Here is a tiny trained network, its code and every weight. The questions are about switching its units off for an input and a class, where a switched-off unit gives its printed mean instead of its output.

import numpy as np


def w(rows, s, z=0):
    codes = np.array(rows[::2]) - 128.0
    scale = np.full(codes.shape[1], s)
    scale[-1] = z or s
    return codes * scale


def norm(h):
    return h / np.sqrt((h * h).mean(-1, keepdims=True) + 1e-5)


def f(y):
    return np.maximum(y, 0)


def log_softmax(a):
    a = a - a.max(-1, keepdims=True)
    return a - np.log(np.exp(a).sum(-1, keepdims=True))


def net(x, mask):
    res = np.array(x, float).reshape(1, 8) / 4 @ E
    u = 0
    for l in range(4):
        y = f(norm(res) @ A[l][:, :-1].T + A[l][:, -1])
        res = res + np.where(mask[u : u + 3], y, B[l][:, -1]) @ B[l][:, :-1]
        u += 3
    return log_softmax(norm(res)[-1] @ U[:, :-1].T + U[:, -1])


A, B = {}, {}
E = w([
[166,7,131,108,187,123,83,65],'x0',
[72,94,142,59,36,157,134,97],'x1',
[129,122,121,134,121,119,124,128],'x2',
[123,131,129,124,134,136,126,133],'x3',
[128,123,122,139,118,114,132,121],'x4',
[132,121,140,133,128,137,135,137],'x5',
[124,119,121,133,121,112,140,126],'x6',
[172,106,34,161,135,206,166,102],'x7',
],0.015)
A[0] = w([
[59,123,141,59,5,186,152,120,19],'0.n1',
[95,58,135,44,29,185,120,94,1],'0.n2',
[115,117,66,104,43,216,156,118,107],'0.n3',
],0.026,0.007)
B[0] = w([
[186,167,80,59,8,82,130,91,253],'0.n1',
[37,57,189,140,243,180,126,180,246],'0.n2',
[137,174,102,207,149,96,114,45,231],'0.n3',
],0.018,0.019)
A[1] = w([
[144,188,119,119,41,157,180,234,6],'1.n1',
[149,254,119,166,77,120,154,198,157],'1.n2',
[146,162,32,160,78,215,189,169,93],'1.n3',
],0.026,0.0024)
B[1] = w([
[210,120,124,80,128,87,179,172,193],'1.n1',
[6,62,199,127,171,177,102,147,253],'1.n2',
[133,131,100,170,221,136,156,66,191],'1.n3',
],0.016,0.017)
A[2] = w([
[253,127,32,120,97,192,151,139,54],'2.n1',
[214,138,156,132,117,81,75,157,32],'2.n2',
[167,171,117,65,46,127,120,163,1],'2.n3',
],0.029,0.0019)
B[2] = w([
[212,3,74,121,107,109,117,224,242],'2.n1',
[118,163,136,125,159,104,132,70,229],'2.n2',
[149,129,91,57,105,135,190,109,254],'2.n3',
],0.024,0.0062)
A[3] = w([
[182,88,94,226,196,207,148,150,37],'3.n1',
[28,106,198,2,26,99,97,225,249],'3.n2',
[194,114,221,94,246,30,89,196,187],'3.n3',
],0.019,0.0019)
B[3] = w([
[187,104,86,76,138,183,185,147,226],'3.n1',
[158,151,184,122,119,125,164,254,249],'3.n2',
[140,201,119,186,40,79,44,94,254],'3.n3',
],0.015,0.018)
U = w([
[77,113,235,116,131,120,103,246,188],'0',
[153,213,87,181,68,65,86,46,228],'1',
[74,84,116,185,250,205,146,95,160],'2',
[251,59,41,149,134,133,121,150,3],'3',
[137,160,120,45,57,101,217,151,33],'4',
],0.013,0.003)

Each question gives the input, the list of numbers given to net, and the class t.
The units are the neurons (one row each of A and B). Each row of codes is followed by its name. A weight is (code - 128) times the scale printed after its matrix; where a second scale follows, it is the last column's (A, B and U).
mask holds one flag per neuron, layer by layer. A switched-off neuron (its flag False) gives its mean, the last column of its row in B, instead of its output. The means were averaged over made-up inputs and are rounded, as every weight is.
A unit's drop is (log p(t) with every unit on - log p(t) with that unit switched off) / (log p(t) with every unit on - log p(t) with every unit switched off).
The circuit of an input: a set's keep is (log p(t) with only the set's units on - log p(t) with every unit switched off) / (log p(t) with every unit on - log p(t) with every unit switched off). Starting from all 12 units, units are removed one at a time, each time the one whose removal leaves the highest keep (on an exact tie, the one counted first), for as long as the keep stays at least 0.8.
units of the circuit, in order: the units of the circuit, biggest drop first
unit that matters most: the unit with the biggest drop
k most important neurons of layer l: the k neurons of layer l with the biggest drops, biggest first
drop when u is switched off: that unit's drop, to one decimal
input [5,7,-3,-4,7,6,3,0], class 0: unit that matters most -> 0.n2
input [1,3,-3,3,-2,4,0,4], class 2: 2 most important neurons of layer 0 -> (0.n2, 0.n3)
input [-8,-8,-4,-8,5,8,0,7], class 2: 2 most important neurons of layer 1 -> (1.n2, 1.n3)
input [0,-7,-5,6,6,7,1,0], class 0: units of the circuit, in order -> (1.n2, 0.n2)
input [2,-3,2,5,-5,5,-3,-6], class 1: 2 most important neurons of layer 0 -> (0.n1, 0.n2)
input [0,2,8,-7,-8,-7,-4,-8], class 4: 2 most important neurons of layer 0 -> (0.n3, 0.n2)
input [1,-4,5,-6,-8,4,-2,-3], class 1: 2 most important neurons of layer 0 -> (0.n1, 0.n2)
input [0,2,2,-3,7,-6,0,1], class 1: 2 most important neurons of layer 1 -> (1.n2, 1.n3)
input [-1,4,5,-2,-8,-5,3,6], class 1: 2 most important neurons of layer 0 -> (0.n3, 0.n1)
input [3,-2,-5,6,7,-4,0,-7], class 1: 2 most important neurons of layer 0 -> (0.n1, 0.n2)
input [6,0,-2,8,0,1,8,-3], class 1: drop when 2.n2 is switched off -> 0.0
input [-7,0,-8,-6,5,3,-2,2], class 2: drop when 1.n3 is switched off -> 0.3
input [8,-4,-3,2,-3,-5,1,-4], class 1: drop when 0.n1 is switched off -> 0.4
input [7,0,7,-2,3,2,1,-7], class 1: drop when 3.n3 is switched off -> 0.2
input [-1,-4,7,5,1,-4,-3,8], class 2: unit that matters most -> 1.n1
input [-2,-5,6,8,-2,1,-1,4], class 2: 2 most important neurons of layer 0 -> (0.n2, 0.n1)
input [-7,2,-1,7,-7,4,-7,-8], class 4: 2 most important neurons of layer 0 -> (0.n1, 0.n2)
input [0,8,-6,3,6,4,8,4], class 1: 2 most important neurons of layer 0 -> (0.n3, 0.n1)
